The symbols move the nodes like this.
s203 g s899
s203 c s695
s203 n s835
s203 q s603
s429 g s752
s429 n s734
s429 j s819
s429 q s749
s277 g s81
s277 c s596
s277 n s516
s277 j s603
s277 q s606
s888 g s535
s888 c s183
s888 n s325
s888 q s537
s367 g s873
s367 n s749
s367 j s774
s367 q s658
s377 g s885
s377 c s873
s377 n s774
s377 j s273
s377 q s552
s537 g s625
s537 c s314
s537 n s899
s537 q s550
s90 g s695
s90 c s512
s90 n s37
s90 j s835
s90 q s516
s576 g s819
s576 c s734
s576 n s703
s576 j s531
s576 q s979
s167 g s658
s167 n s798
s167 j s43
s167 q s429
s603 g s357
s603 c s277
s603 n s908
s603 q s683
s908 g s603
s908 c s516
s908 n s708
s908 q s38
s873 g s989
s873 n s367
s873 j s377
s873 q s466
s749 g s367
s749 n s54
s749 j s512
s749 q s167
s979 g s512
s979 c s54
s979 n s885
s979 j s37
s979 q s94
s819 g s547
s819 c s429
s819 n s576
s819 j s286
s819 q s512
s38 g s683
s38 c s286
s38 n s535
s38 q s835
s81 g s393
s81 c s552
s81 n s277
s81 j s357
s81 q s335
s680 g s516
s680 c s94
s680 n s393
s680 j s708
s680 q s531
s798 g s167
s798 n s852
s798 j s94
s798 q s734
s278 g s703
s278 c s763
s278 n s547
s278 j s335
s278 q s377
s763 g s74
s763 n s752
s763 j s278
s763 q s873
s393 g s680
s393 c s219
s393 n s81
s393 j s550
s393 q s183
s989 g s54
s989 n s873
s989 j s885
s989 q s852
s335 g s183
s335 c s278
s335 n s606
s335 j s325
s335 q s273
s516 g s277
s516 c s43
s516 n s680
s516 j s908
s516 q s286
s325 g s888
s325 c s335
s325 n s683
s325 q s899
s683 g s325
s683 c s606
s683 n s38
s683 q s203
s625 g s835
s625 c s37
s625 n s537
s625 q s708
s703 g s576
s703 c s74
s703 n s278
s703 j s183
s703 q s885
s550 g s708
s550 c s393
s550 n s357
s550 q s888
s37 g s90
s37 c s979
s37 n s314
s37 j s625
s37 q s680
s596 g s552
s596 c s658
s596 n s43
s596 j s277
s596 q s547
s512 g s774
s512 c s749
s512 n s979
s512 j s90
s512 q s43
s94 g s43
s94 c s798
s94 n s219
s94 j s680
s94 q s576
s835 g s203
s835 c s90
s835 n s625
s835 q s908
s286 g s606
s286 c s819
s286 n s531
s286 j s38
s286 q s90
s734 g s429
s734 n s74
s734 j s576
s734 q s54
s695 g s273
s695 c s774
s695 n s90
s695 j s203
s695 q s277
s774 g s377
s774 c s367
s774 n s512
s774 j s695
s774 q s596
s708 g s908
s708 c s680
s708 n s550
s708 q s535
s314 g s37
s314 c s885
s314 n s273
s314 j s537
s314 q s393
s54 g s749
s54 n s989
s54 j s979
s54 q s798
s535 g s38
s535 c s531
s535 n s888
s535 q s625
s74 g s734
s74 n s763
s74 j s703
s74 q s989
s899 g s537
s899 c s273
s899 n s203
s899 q s357
s43 g s596
s43 c s167
s43 n s94
s43 j s516
s43 q s819
s357 g s550
s357 c s81
s357 n s603
s357 q s325
s547 g s278
s547 c s752
s547 n s819
s547 j s606
s547 q s774
s606 g s335
s606 c s547
s606 n s286
s606 j s683
s606 q s695
s273 g s314
s273 c s377
s273 n s695
s273 j s899
s273 q s81
s466 g s852
s466 n s658
s466 j s552
s466 q s763
s852 g s798
s852 n s466
s852 j s219
s852 q s74
s658 g s466
s658 n s167
s658 j s596
s658 q s752
s531 g s286
s531 c s576
s531 n s183
s531 j s535
s531 q s37
s183 g s531
s183 c s703
s183 n s335
s183 j s888
s183 q s314
s752 g s763
s752 n s429
s752 j s547
s752 q s367
s552 g s219
s552 c s466
s552 n s596
s552 j s81
s552 q s278
s885 g s979
s885 c s989
s885 n s377
s885 j s314
s885 q s219
s219 g s94
s219 c s852
s219 n s552
s219 j s393
s219 q s703

The rows follow the links: the fewer symbols apart two nodes are, the more alike their rows tend to be.

Each row is also shifted at random along 7 hidden directions that mean nothing.

Some nodes, each with a row of numbers:
s885 -> [  56  -30  -74   49  -31   30   91 -132   82   36   98   79   41   38   25  103  -37 -168  -53   74  -51  -29   61   64   11 -119   96   13   77  -34   -1 -148  122   53   -5 -167   58 -108  -98   41    8   97 -131   49  -40 -114  -42   49  -82  -98    1   30    4  123]
s278 -> [ 111   73   15  -72  103   63  -41  -34  -15 -214  -29   83   76   35   43  -54  -13   65 -132   94   76   38  -22   -7  -93 -103   12   -1  190  115   80   73  -49  135  -51   -3  -48   37   52   -8   38   47  107  -61   98    7    7  218  152   23 -162   -7  -90   15]
s273 -> [  96   49  -66 -101   83   32   85  -99    0  -21   33  119   18   53  -44   22   13   -6   25   22 -101  103   56   -7  -82  -33  -92   49    3   -4   28 -119   31  134   41  -29 -107 -101   74  -44    4  -34  -21   79  100  -84  -57  154   29   27 -112   29  -99  -15]
s537 -> [-125   61   14  -71   29  -29   38   -1  -68   63  -45   93  160   57 -112   86 -197  -71   68   58 -132   33   64   76   47  -77  -77  108  103  145  -57   26   55    0  124 -138  -70  -63  -74  182  115   23 -171   27  -35    6   27   79  180  -83  -31   76  -16   13]
s899 -> [ 132   73   -7 -106   88  -21   89  -36    2  174  105  -72  -90  -16  108   18  147   -6   38  -74  -65   14  103   45  -86  -81  -92   33 -193  -99  -49 -291   61  138  -90   -9  276  -94   68  -36   14 -135   -4  -25  139  -88  -73   14 -240    9   61   81  -29  -98]
s749 -> [ -67  -65 -150  101  -80   51  110 -106   73   46  -14   13   13   19  -16   44   65   36  -48    2   53   53   -6  -32   90   89   55 -110 -127  -65   57   34  -28  -47   -1  116   46  -12   24 -180  -52  -28   71   28  -43   31   36 -100  -62  -47   43   62   41   -4]
s219 -> [ 100  -94  -82  118  -43    6    0  -89  -44   -9   40  137  -25  -80  -88  -74  -82 -100   17   66   82   57  128   69  -36  -41  159  -47   76  -46  -51  233  164  -62   21 -209  104  -62   17   48  -75    0 -104 -106  -50  -65  -50  -85   43  125  -55  -68   97  100]
s167 -> [  20 -151  -90   81  -49   23  -31  -48    3   40   18   55  -28  -58 -107   -1  -18  -18   33   26  106   68 -120  -41  100  149   80   -5  -46  -97   22   45  -46 -126  156   31 -176   23  -35 -116 -102   95   59    1  -78  -11  -29 -104    2  -32   34  -53   48   38]
s695 -> [ -32   37   55  -95  -71  -20  159  -64  -73   46  -71   -7  -51   48   16   49 -133 -125  -45 -101 -153  -17   60    2   88  -86   25  -39   -3   81   65  -27  -97   62  -42   41  204   78    7  158  171 -101   -7   75  -56   64   13  -47   68   25   17   70    0 -120]
s335 -> [ 138  123    8  -93  141   23  -58    5    7  -85   41    7  -34  -87  -59  -36    1   74  -73    5   20    0  -59   19  -69  -19  -67   82   25  171   27  -30  -40   66  -40  -26   56   54   41   18   43    4   82   -7  144   70  -11  175   85   85 -112   15  -42  -18]
s357 -> [ -72   14   17 -117  101  -74   20   40 -151  153   40  -52  -62  -99   68 -136   60   65  137 -108   -2   27   12  -14  -67   24 -134   37 -171  -66 -105  -21   77   46    8    4  143   20   -6   16  -33  -65   24  -88  141   17 -117 -110 -109   46   67   46  -28  -98]
s54 -> [  51 -102  -47   96 -138  -18   96  -32  140   57   36   77   50   58  254  208  -86 -159  -13  117   15   40   -4   85   25 -211  117  -38   77 -106  149 -147   43  105  -44    6   69  -95  -35   41  116   46  -27   17  -61 -158  -97 -115 -212  -80   48  -45   -1  104]
s852 -> [-259 -104  -84  110  -68   -2   -6  -76  -50 -122  -11   -2   29  -33   76 -141   80  -23  -41  -18  116  -64   24  -23 -105   29   95 -153   66  -97  -37  185  178  -47  -52  -45  -14   28 -144  -45 -159  130   10  -24   -2  -47  -34   -7    7   -6  -28  -60   -6   67]
s183 -> [  10  122   44   33   84   61 -129   38   18 -156  -28   55  139   80 -176  -62  -54   30  -66  119  -18  -15   37   31  -49   -5    0   86  186  169  -73  187    4  -23   16 -161 -182  -71    5   53  -58   74 -125   -8  -32   52  123  204  257   16 -102  -20   -6  112]
s873 -> [-192  -55 -158    2  -35    1  150 -155  -28 -118  -63   83   39  -88   67   38  -56   -2  -93  -32   32   26  -46   12   -1  -28   11 -113   56  129  144   21   18   73  -23   45   36   90 -114   35   36  106  107   66   71   19  -59   61   85    4 -119   80  -57  -26]
s512 -> [-382  -45 -125   36  -70  -22  145  -70   32  117  -21    7  135   49   89   25    7    5   -2   45  -24    2  -40  -38  102   58   -1  -82 -111  -99    9  -23  -43  -26   44  174  -10  -11  -94 -102   49   61   87   26  -49  -33  -16 -122  -66 -142  130   82   -9  -15]
s516 -> [  41  -60  -39  -33   -5  -69  -37   27  -87  110    5   -2  -54 -129 -160   23  -26   66   82  -75  112   -4  -34   -7  103  147   15   58 -137   22  -59    1  -39 -170  102   81  132   55   38   35   73  -81   28  -67  -56   32   14  -76   99   29   81   84  127 -121]
s603 -> [ -47   28  134  -79   42  -71  -48   44 -111   65   51  -42  -57   79  -43 -163   47  -55  116  -87  -95   -8   26 -122  -40   56  -49   39  -69 -174 -115  -52  -26    4   59  -26 -102   -7   37   -3  -80  -46  -62   47  -22  -43  -52  -62  -64   66   76 -111  -29  -22]
s277 -> [-262  -33  132  -74  -44 -115   10   21 -201  -48  -58  -25   44   65  131 -177  -40  -74   28 -104  -43  -97   68 -119  -65  -11   18 -104   70 -163  -46  121  -19   37  -16   71   13  103  -39   92   20  -28   47  -25  -36  -34  -55  -83   39   67   75  -81  -54  -82]
s576 -> [ -30   15   37   94    2   26 -114  160  168   12   18 -140   11   -1   69   42   95   93   59   38   25  -21 -146   20   28   36 -106   34  -47   38   -9  -54  -18  -47   -2   27 -251  -19  -87 -109 -105  103   31   38   48   36   27  -84 -212  -97    6  -68  -48   93]
s38 -> [ 165  109    1  -39  107  -19 -103   98   89   53  108  -55  -58  -41 -173    0   77   40   34   55   12  -40   19  -20    6   44   18  114  -69   22 -135 -126  -86  -77  -19   61  115  -77  129  -16   57  -88   17   29  -53   -9   25  111   30   90   41  -13  118   13]
s286 -> [  52   98   64  -31   60   33 -131  102   53  -39   22  -85   73  120  -43  -14  141  118  -66   72   77  -68  -35  -80   11   83  -37   60   10  -48  -79  -81 -127  -40  -11  159  -79  -41   84 -141   12  -21   69  -51  -30    4  130  163   82  -85   86   57    8  -26]
s550 -> [ -37   36  168  -89   60   -9  -39   52 -140  187  -73 -104   56   45   54  -52    0  116   70  -93   -1   11   18   53   41    7 -162   71  -43   -2 -127   77  100  -18   93  -75  -18   55  -52   52  -49  -60 -135 -207   66   64  102  -90   19 -183  117  160  -51 -153]
s989 -> [ -88  -55 -101   78  -75   68   55 -151   65 -114  -13  -47  -41  -61  -30   50  118  -20 -112  -75   31  -87    6   37  -22   63   36  -85   25   84   32  -52  106  -37  -39  -58  -31   12 -153  -39 -113  112  -29   95   21   27   95  123   42  -85  -75   81   -5   21]

From each start, follow one symbol. Which node do you reach?
Answer with the node's name.
new walk
[-235  106  -73  -36  152  -67   -7   67  -27    7  131   -6  -32 -131 -103 -153   46   27  106   23  -56  -13  -51  -52  -89   48  -92   67 -119   85 -170  -46   10   -9  -46  -32   -3  -33  -61   26  -25   94   79  122  126   49 -157   21  -31  182  -52 -106  -28   70]
n: s683
new walk
[ -20   98  147 -146   23  -11   75  -19  -58  140  -75 -103  -20   92  -12   50  -42   -6   29 -111 -172  -28  -23  -28  110   12 -151   83  -92   43    0 -161 -112   36   90   28  -33   75  -39   82   61  -86  -56   65   -1   94  101  -29  -12 -162   80  107  -91 -160]
q: s603
new walk
[ 236   50    8  -86    8    4   31   12   12  153  -16  111   52   61 -144  168 -162  -28   45   80  -93   90   60   39  129  -75   -3  158    7   53   36 -137  -90  -18  118   41   78  -95  162   79  220 -147  -91  -44  -98  -42   62   25  159  -45   67  105   69  -67]
q: s908
new walk
[ -49 -121  -59  -40  -21  -12   11 -103  -83 -132  -48   59  -35 -164   76   17  -12    6  -60 -114  153  -32  -90   -3  -42   15   65  -71  107   86  130   61   52   17   33   15   35  174 -107   67   13  104  120  -45   87   26  -34   68  118    5 -118   58  -32  -63]
g: s852
new walk
[ 110   73   83   12   -3   65  -56  -16   29 -179  -39   18  -57   66 -147  -80  -75  -66 -110   27  -52  -32  -78  -68   57   38   73   23  109  120   32  107 -222  -25  -17  -44 -134   79   67   17  -12   16   54  137  -76   96   60   93  140  102 -130 -120  -46   37]
j: s606
new walk
[  68   -7  -96  -86   22   49  117 -159  -22   -4  -15   33  -40  -77   64   98   13   16  -81  -88   -7   35  -46   34    0  -30  -62  -15  -22   97  139 -158   24  116    1   14   71   51  -48    7   52   33   40   43  117   26  -17   81   -7  -64  -84  149  -70  -86]
c: s873
new walk
[  38   -8  -29   82  -11   42   -9  -56   59 -182    2  -56 -118  -23 -100  -91   72  -22 -122   -5   -2  -54  -79  -84   11  117  103  -80   38   60   31   58 -122  -32  -90   -6 -104   65  -21  -76 -125   74   85  153  -36   81   23   72   34  113 -114 -131   -6   76]
n: s429
new walk
[-185  -23  -37  -60  -65   -8  158 -138  -28   75  -62   -8  -84 -104  -91   82 -145 -112  -15 -149 -143  -24 -147  -28  213   92  -33  -30  -95  187   72  -70 -134  -33   90   -6  -28  173 -188  111   68   86   40  232  -10  164   11 -117    3  -74  -17   40  -68  -67]
g: s377
new walk
[ 115  -63  137  -74  -59    7   -1  -84 -126   19  -67 -128 -169  -37   63  -21   20  -30  -65 -232   41  -94  -67  -36   74   73   29  -49  -40  -36   56  -41  -75  -32   17   36   83  217  -59   41  -42  -52   75  -48    7   82   63 -110  -34  -59   63   51  -22 -140]
g: s552
new walk
[ -11 -119  126  -63  -84   12  -11  -85 -112 -107 -118    6    8   63   95   23 -112  -92  -83  -85   56  -65 -106  -62   59   22   66  -53  195    3  147   56  -69    6  119   26 -131  204 -117   77   30  101   59   10  -60   34   43   28  111 -129    0    5  -88  -61]
n: s167
new walk
[ 209  164  161  -77   84   20  -80   78   -2  -41   12  -26  -24  111 -110  -37  -61  -38   10   26 -110  -28   35  -50   -4  -50  -15   97   71   43  -41  -44 -142   26  -12  -22  -30  -17  154   50   65 -100  -24   21  -39   37   51  110   90   69   -7  -63  -31  -20]
c: s606
new walk
[ 232  132  126  -36   51   34  -68   27   36 -133   32 -100 -110   74  -74  -90  101  -28 -112  -20  -45 -107   50  -71  -59   -5   70    4   39   12  -39  -40 -148   50 -135    7  101   21  151   -8    1 -128   37   66  -28   58   77  139   42  144  -39  -73   13   -4]
n: s286
new walk
[ -13   -8  -87  -43  -26   17   66  -27   35   96   -2  -46  -20  -52 -139  121   75   63    5  -72  -20  -10   21   -7   67  109  -16   12 -147   35  -29 -154  -43  -80   23  155  110  -28   52  -39   77  -99    9   59  -60   38   84   37   86  -40   50  129   78  -97]
n: s37
new walk
[ 109  150  153  -90   94   16  -62   63   25   72   43 -130   25   47   93   13   78   38  -62  -23   -7 -114   33   94  -32  -80  -47   85   14   55 -106 -106   42   25  -91  -77  197   17  -22   81   68  -43  -43 -149   72   38   98   82  -59 -137   88  128   -9  -42]
n: s325
new walk
[  34 -148  -45  125 -122  -11   10   46   19   -6  -24   76  -10  -40  154   72  -77  -49   35   52  114   40   20   63  -13 -107  127 -114   69  -72  104  135   86   -5  -30    7  118    6    9   41   39   -6   12  -79  -59  -54  -73 -180  -88   72   23  -77   86   69]
n: s852
new walk
[ 123   38   22   -6   28    0 -123  181   91   82  -53  -22  -58 -194 -180  209 -189   58   91   26  -11   20 -195  122  166   19 -109  197   19  403   61  -34  -75 -168   76  -33 -104   55  -81  225  147   73  -31   94    8  172   87  -43   97   -7  -95   13   30   18]
c: s576
